Below is a small trained network, with its code and all its weights. Each question gives an input and a target symbol and asks what happens when units are switched off, that is, made to give their printed mean instead of their output.

import numpy as np


def w(rows, s, z=0):
    codes = np.array(rows[::2]) - 128.0
    scale = np.full(codes.shape[1], s)
    scale[-1] = z or s
    return codes * scale


def f(y):
    return y / 2 * (1 + np.tanh(0.7978845608 * (y + 0.044715 * y**3)))


def softmax(a):
    e = np.exp(a - a.max(-1, keepdims=True))
    return e / e.sum(-1, keepdims=True)


def log_softmax(a):
    a = a - a.max(-1, keepdims=True)
    return a - np.log(np.exp(a).sum(-1, keepdims=True))


def net(x, mask):
    ids = ['ΓΣαβδηθμξτ'.index(c) for c in x.split()]
    T = len(ids)
    res = E[ids] + P[:T]
    q, k, v = (res @ M[0].T for M in (Q, K, V))
    z = softmax(np.where(np.tri(T) > 0, q @ k.T / 3**0.5, -1e9)) @ v
    res = res + np.where(mask[0], z, O[0][:, -1]) @ O[0][:, :-1]
    y = f(res @ A[0][:, :-1].T + A[0][:, -1])
    res = res + np.where(mask[1:13], y, B[0][:, -1]) @ B[0][:, :-1]
    return log_softmax(res[-1] @ U[:, :-1].T + U[:, -1])


Q, K, V, O, A, B = {}, {}, {}, {}, {}, {}
E = w([
[123,152,87,124,193],'Γ',
[178,125,206,121,63],'Σ',
[90,6,99,103,117],'α',
[135,174,133,134,120],'β',
[155,157,185,169,118],'δ',
[126,99,107,151,196],'η',
[140,102,102,100,134],'θ',
[133,94,202,153,121],'μ',
[158,127,163,136,117],'ξ',
[107,121,173,93,39],'τ',
],0.014)
P = w([
[251,189,57,173,61],'0',
[98,111,183,50,217],'1',
[88,146,174,203,39],'2',
[225,87,123,168,105],'3',
[81,96,174,34,231],'4',
[74,120,171,183,70],'5',
[240,100,120,169,115],'6',
],0.012)
Q[0] = w([
[1,208,133,118,160],'head 0',
[138,125,218,125,191],'head 0',
[225,73,95,207,183],'head 0',
],0.0091)
K[0] = w([
[10,91,255,128,193],'head 0',
[113,59,100,155,72],'head 0',
[165,181,33,135,125],'head 0',
],0.0094)
V[0] = w([
[119,169,193,138,74],'head 0',
[106,164,90,93,65],'head 0',
[110,10,169,127,55],'head 0',
],0.013)
O[0] = w([
[93,255,144,167,140,72],'head 0',
[154,119,154,3,121,114],'head 0',
[187,132,195,183,198,252],'head 0',
],0.014,0.0038)
A[0] = w([
[103,108,152,190,172,33],'neuron 0',
[208,184,153,136,118,96],'neuron 1',
[110,157,84,103,80,57],'neuron 2',
[126,90,153,127,198,74],'neuron 3',
[239,148,124,166,129,168],'neuron 4',
[152,141,126,160,105,115],'neuron 5',
[182,149,57,154,95,178],'neuron 6',
[189,103,146,54,185,152],'neuron 7',
[166,130,65,91,113,1],'neuron 8',
[3,128,140,107,47,126],'neuron 9',
[110,141,134,58,173,223],'neuron 10',
[133,165,188,186,163,196],'neuron 11',
],0.011,0.0058)
B[0] = w([
[142,146,93,14,30,196],'neuron 0',
[89,145,46,47,146,170],'neuron 1',
[70,141,177,16,133,153],'neuron 2',
[34,86,77,24,141,212],'neuron 3',
[125,160,89,200,204,220],'neuron 4',
[115,181,147,181,193,139],'neuron 5',
[71,32,176,211,97,169],'neuron 6',
[165,167,144,53,127,228],'neuron 7',
[165,67,202,64,159,153],'neuron 8',
[125,189,152,182,254,169],'neuron 9',
[116,248,144,40,55,160],'neuron 10',
[99,79,154,157,87,250],'neuron 11',
],0.0071,0.012)
U = w([
[254,103,190,136,247,113],'Γ',
[94,95,236,233,233,207],'Σ',
[107,185,118,126,181,167],'α',
[116,138,29,112,103,162],'β',
[205,205,101,88,103,173],'δ',
[62,81,212,55,221,3],'η',
[89,159,101,129,159,129],'θ',
[99,1,225,182,90,126],'μ',
[248,126,199,90,28,119],'ξ',
[93,169,253,87,132,71],'τ',
],0.0054,0.006)

Each question gives the input, a string of symbols that net reads in full, and the target symbol t.
The units are the heads (3 rows each of Q, K, V and O) and the neurons (one row each of A and B). Each row of codes is followed by its name. A weight is (code - 128) times the scale printed after its matrix; where a second scale follows, it is the last column's (O, A, B and U).
mask holds one flag per unit, heads first, then neurons. A switched-off unit (its flag False) gives its mean, the last column of its rows in O or B, instead of its output. The means were averaged over made-up inputs and are rounded, as every weight is.
A unit's drop is (log p(t) with every unit on - log p(t) with that unit switched off) / (log p(t) with every unit on - log p(t) with every unit switched off).
The circuit of an input: a set's keep is (log p(t) with only the set's units on - log p(t) with every unit switched off) / (log p(t) with every unit on - log p(t) with every unit switched off). Starting from the 12 units with the biggest drops (on a tie, the unit counted first), units are removed one at a time, each time the one whose removal leaves the highest keep (on an exact tie, the one counted first), for as long as the keep stays at least 0.8.
circuit, biggest first: the units of the circuit, biggest drop first
unit that matters most: the unit with the biggest drop
k most important neurons: the k neurons with the biggest drops, biggest first
drop when u is switched off: that unit's drop, to one decimal
input Γ α μ Γ μ η μ, target η: circuit, biggest first	(head 0; neuron 9; neuron 2)
input Σ η α, target Σ: unit that matters most	neuron 9
input η μ α μ Σ μ τ, target μ: circuit, biggest first	(head 0; neuron 6; neuron 7)
input η Σ θ Σ, target μ: circuit, biggest first	(head 0; neuron 6; neuron 7)
input α η θ η α α ξ, target Γ: circuit, biggest first	(head 0; neuron 4)
input η β η η α δ θ, target μ: circuit, biggest first	(head 0; neuron 6; neuron 8)
input α α α α, target Γ: circuit, biggest first	(head 0; neuron 11)
input α η η, target μ: circuit, biggest first	(head 0; neuron 9; neuron 7)
input τ β μ μ, target δ: circuit, biggest first	(head 0; neuron 1; neuron 6)
input α Σ Σ α Σ α Σ, target Γ: circuit, biggest first	(head 0; neuron 4)
input β α α α α η Σ, target τ: 2 most important neurons	(neuron 2; neuron 9)
input θ α τ β, target ξ: circuit, biggest first	(head 0; neuron 3; neuron 4)
input θ α Σ, target Σ: 2 most important neurons	(neuron 0; neuron 7)
input Γ η τ α α θ, target Σ: circuit, biggest first	(head 0)
input τ α η δ, target δ: circuit, biggest first	(head 0; neuron 1)
input η α Γ η τ η, target μ: 2 most important neurons	(neuron 9; neuron 7)
input η η τ θ μ, target τ: 3 most important neurons	(neuron 10; neuron 11; neuron 0)
input α α Γ θ μ α τ, target Γ: 2 most important neurons	(neuron 4; neuron 0)
input α ξ η η, target Γ: drop when neuron 2 is switched off	0.0
input β α τ, target Σ: unit that matters most	neuron 4
input α Σ Γ, target Σ: drop when neuron 0 is switched off	-0.2
input η δ η α μ β μ, target μ: drop when neuron 6 is switched off	0.2
input η α ξ, target Σ: drop when neuron 7 is switched off	0.2
